Below are the code and all the weights of a small trained network. Each question names an input and a target symbol and asks about switching units off, where a switched-off unit gives its printed mean instead of its output.

import numpy as np


def w(rows, s, z=0):
    codes = np.array(rows[::2]) - 128.0
    scale = np.full(codes.shape[1], s)
    scale[-1] = z or s
    return codes * scale


def norm(h):
    return h / np.sqrt((h * h).mean(-1, keepdims=True) + 1e-5)


def f(y):
    return np.maximum(y, 0)


def softmax(a):
    e = np.exp(a - a.max(-1, keepdims=True))
    return e / e.sum(-1, keepdims=True)


def log_softmax(a):
    a = a - a.max(-1, keepdims=True)
    return a - np.log(np.exp(a).sum(-1, keepdims=True))


def net(x, mask):
    ids = ['Ξαβεζημψ'.index(c) for c in x.split()]
    T = len(ids)
    res = E[ids] + P[:T]
    u = 0
    for l in range(2):
        q, k, v = (norm(res) @ M[l].T for M in (Q, K, V))
        z = softmax(np.where(np.tri(T) > 0, q @ k.T / 2**0.5, -1e9)) @ v
        res = res + np.where(mask[u], z, O[l][:, -1]) @ O[l][:, :-1]
        u += 1
        y = f(norm(res) @ A[l][:, :-1].T + A[l][:, -1])
        res = res + np.where(mask[u : u + 4], y, B[l][:, -1]) @ B[l][:, :-1]
        u += 4
    return log_softmax(norm(res)[-1] @ U[:, :-1].T + U[:, -1])


Q, K, V, O, A, B = {}, {}, {}, {}, {}, {}
E = w([
[159,145,69,85,153,116],'Ξ',
[118,132,64,138,154,148],'α',
[63,154,114,96,128,93],'β',
[78,198,161,32,170,99],'ε',
[43,153,105,143,179,154],'ζ',
[112,118,135,7,211,114],'η',
[99,162,115,175,99,92],'μ',
[86,125,156,94,170,90],'ψ',
],0.011)
P = w([
[49,59,125,180,106,188],'0',
[138,189,116,89,78,86],'1',
[188,185,129,195,230,24],'2',
[121,98,135,75,43,80],'3',
[101,196,136,118,188,2],'4',
[45,136,157,44,77,130],'5',
],0.0094)
Q[0] = w([
[229,26,150,178,86,228],'L0H1',
[199,177,114,193,253,41],'L0H1',
],0.0071)
K[0] = w([
[190,254,125,183,206,125],'L0H1',
[160,203,94,64,50,32],'L0H1',
],0.0091)
V[0] = w([
[146,104,234,92,214,177],'L0H1',
[105,177,251,179,73,74],'L0H1',
],0.011)
O[0] = w([
[151,207,109,115,187,190,5],'L0H1',
[196,150,5,99,32,133,33],'L0H1',
],0.015,0.0026)
A[0] = w([
[70,168,83,138,213,80,15],'L0N1',
[195,183,179,192,169,49,185],'L0N2',
[102,164,158,198,167,7,255],'L0N3',
[98,45,72,193,163,255,92],'L0N4',
],0.0078,0.0037)
B[0] = w([
[238,137,79,38,96,111,163],'L0N1',
[82,46,140,79,245,117,181],'L0N2',
[112,133,67,61,196,210,255],'L0N3',
[85,254,204,199,63,69,146],'L0N4',
],0.0085,0.008)
Q[1] = w([
[138,123,58,91,214,58],'L1H1',
[1,147,180,29,80,154],'L1H1',
],0.0081)
K[1] = w([
[169,233,41,94,117,155],'L1H1',
[32,104,121,231,71,255],'L1H1',
],0.0074)
V[1] = w([
[90,90,86,1,52,156],'L1H1',
[202,136,114,46,130,97],'L1H1',
],0.0077)
O[1] = w([
[100,224,137,161,172,63,253],'L1H1',
[125,189,247,108,92,145,120],'L1H1',
],0.012,0.0019)
A[1] = w([
[123,130,98,92,191,173,163],'L1N1',
[159,245,150,138,131,111,132],'L1N2',
[35,141,149,178,118,178,117],'L1N3',
[210,68,182,207,56,200,1],'L1N4',
],0.012,0.0064)
B[1] = w([
[147,155,87,111,55,134,250],'L1N1',
[150,104,189,180,116,147,254],'L1N2',
[185,164,171,114,143,70,174],'L1N3',
[11,220,91,202,146,85,128],'L1N4',
],0.013,0.0082)
U = w([
[86,34,200,131,187,119,115],'Ξ',
[96,36,238,254,207,95,129],'α',
[76,134,130,137,48,41,95],'β',
[187,209,196,102,40,223,151],'ε',
[75,210,36,145,187,101,120],'ζ',
[115,194,167,55,198,230,76],'η',
[167,33,28,154,18,179,253],'μ',
[179,198,215,185,94,129,179],'ψ',
],0.0086,0.005)

Each question gives the input, a string of symbols that net reads in full, and the target symbol t.
The units are the heads (2 rows each of Q, K, V and O) and the neurons (one row each of A and B). Each row of codes is followed by its name. A weight is (code - 128) times the scale printed after its matrix; where a second scale follows, it is the last column's (O, A, B and U).
mask holds one flag per unit, layer by layer, with each layer's heads first. A switched-off unit (its flag False) gives its mean, the last column of its rows in O or B, instead of its output. The means were averaged over made-up inputs and are rounded, as every weight is.
A unit's drop is (log p(t) with every unit on - log p(t) with that unit switched off) / (log p(t) with every unit on - log p(t) with every unit switched off).
The circuit of an input: a set's keep is (log p(t) with only the set's units on - log p(t) with every unit switched off) / (log p(t) with every unit on - log p(t) with every unit switched off). Starting from all 10 units, units are removed one at a time, each time the one whose removal leaves the highest keep (on an exact tie, the one counted first), for as long as the keep stays at least 0.8.
circuit, biggest first: the units of the circuit, biggest drop first
top k neurons: the k neurons with the biggest drops, biggest first
k most important neurons of layer l: the k neurons of layer l with the biggest drops, biggest first
drop of u: that unit's drop, to one decimal
input Ξ ψ α α, target α: circuit, biggest first -> (L0H1)
input μ ε μ ζ ψ, target ζ: circuit, biggest first -> (L0N3; L1H1)
input β ψ ζ β Ξ, target β: circuit, biggest first -> (L0H1; L1H1)
input β ψ ζ, target ψ: circuit, biggest first -> (L0H1; L1H1; L1N2)
input α ψ Ξ ψ ψ, target ψ: circuit, biggest first -> (L0H1; L1H1; L1N2)
input ψ ψ ε η Ξ, target η: 2 most important neurons of layer 0 -> (L0N2; L0N3)
input ψ ζ ε ψ η, target ψ: circuit, biggest first -> (L1H1; L0H1; L0N3; L1N2)
input ζ α ψ α ε α, target μ: circuit, biggest first -> (L1H1; L0N4)
input μ ζ η η β, target η: top 2 neurons -> (L0N3; L0N1)
input ε β ζ η μ ζ, target ψ: top 2 neurons -> (L0N3; L1N2)
input β Ξ μ ε η α, target ζ: 2 most important neurons of layer 1 -> (L1N2; L1N1)
input α β ψ η α, target η: top 3 neurons -> (L0N1; L0N2; L0N3)
input η ψ η, target ψ: top 3 neurons -> (L1N2; L0N3; L1N1)
input β Ξ μ η ψ, target η: top neuron -> (L0N3)
input η ψ ψ, target ψ: 2 most important neurons of layer 1 -> (L1N2; L1N1)
input ψ α μ β, target ε: 2 most important neurons of layer 0 -> (L0N4; L0N1)
input μ ψ ψ α, target β: 2 most important neurons of layer 1 -> (L1N1; L1N2)
input μ ζ ε μ β ψ, target β: drop of L1N3 -> 0.0
input μ μ η, target μ: drop of L0H1 -> 0.5
input η ψ α ψ, target η: drop of L0H1 -> 0.9
input β ζ ψ α η ψ, target ζ: circuit, biggest first -> (L1H1)
input ε μ ε η μ β, target ψ: top 2 neurons -> (L0N3; L1N2)
